Below are the code and all the weights of a small trained network. Each question names an input and a class and asks about switching units off, where a switched-off unit gives its printed mean instead of its output.

import numpy as np


def w(rows, s, z=0):
    codes = np.array(rows[::2]) - 128.0
    scale = np.full(codes.shape[1], s)
    scale[-1] = z or s
    return codes * scale


def f(y):
    return y / 2 * (1 + np.tanh(0.7978845608 * (y + 0.044715 * y**3)))


def log_softmax(a):
    a = a - a.max(-1, keepdims=True)
    return a - np.log(np.exp(a).sum(-1, keepdims=True))


def net(x, mask):
    res = np.array(x, float).reshape(1, 6) / 4 @ E
    y = f(res @ A[0][:, :-1].T + A[0][:, -1])
    res = res + np.where(mask, y, B[0][:, -1]) @ B[0][:, :-1]
    return log_softmax(res[-1] @ U[:, :-1].T + U[:, -1])


A, B = {}, {}
E = w([
[131,127,143],'x0',
[255,96,80],'x1',
[127,128,124],'x2',
[127,128,123],'x3',
[60,25,116],'x4',
[126,128,122],'x5',
],0.0068)
A[0] = w([
[143,189,113,2],'N0',
[197,73,86,46],'N1',
[89,36,86,40],'N2',
[181,110,103,201],'N3',
[119,117,115,44],'N4',
[128,165,108,42],'N5',
[154,253,92,92],'N6',
[54,181,102,4],'N7',
[41,150,157,86],'N8',
],0.013,0.0041)
B[0] = w([
[220,121,191,127],'N0',
[180,253,117,218],'N1',
[215,20,190,216],'N2',
[55,193,146,252],'N3',
[205,129,162,99],'N4',
[201,125,156,105],'N5',
[142,10,135,251],'N6',
[241,213,164,159],'N7',
[172,222,87,242],'N8',
],0.017,0.0037)
U = w([
[146,211,142,73],'0',
[167,1,216,55],'1',
[71,117,142,253],'2',
],0.0093,0.0061)

Each question gives the input, the list of numbers given to net, and the class t.
The units are the neurons (one row each of A and B). Each row of codes is followed by its name. A weight is (code - 128) times the scale printed after its matrix; where a second scale follows, it is the last column's (A, B and U).
mask holds one flag per neuron, in row order. A switched-off neuron (its flag False) gives its mean, the last column of its row in B, instead of its output. The means were averaged over made-up inputs and are rounded, as every weight is.
A unit's drop is (log p(t) with every unit on - log p(t) with that unit switched off) / (log p(t) with every unit on - log p(t) with every unit switched off).
k most important neurons: the k neurons with the biggest drops, biggest first
drop when u is switched off: that unit's drop, to one decimal
input [-2,-1,7,3,-6,1], class 1: most important neuron	(N6)
input [-5,3,-1,-5,-6,0], class 1: 3 most important neurons	(N6, N8, N0)
input [3,-8,5,6,7,5], class 0: 3 most important neurons	(N8, N7, N6)
input [-4,7,-4,-6,2,-7], class 0: 2 most important neurons	(N1, N6)
input [1,-8,-3,6,7,5], class 0: 3 most important neurons	(N8, N7, N6)
input [2,-5,1,-3,1,0], class 0: 2 most important neurons	(N8, N6)
input [-4,-3,-5,-7,5,3], class 1: 2 most important neurons	(N2, N3)
input [7,-5,-3,-2,-6,-4], class 1: 3 most important neurons	(N6, N3, N1)
input [6,-1,-3,0,-4,-1], class 1: drop when N1 is switched off	0.3
input [8,-8,-5,-8,4,-8], class 0: drop when N1 is switched off	0.0
input [-5,-8,-8,-2,1,8], class 0: drop when N8 is switched off	0.1
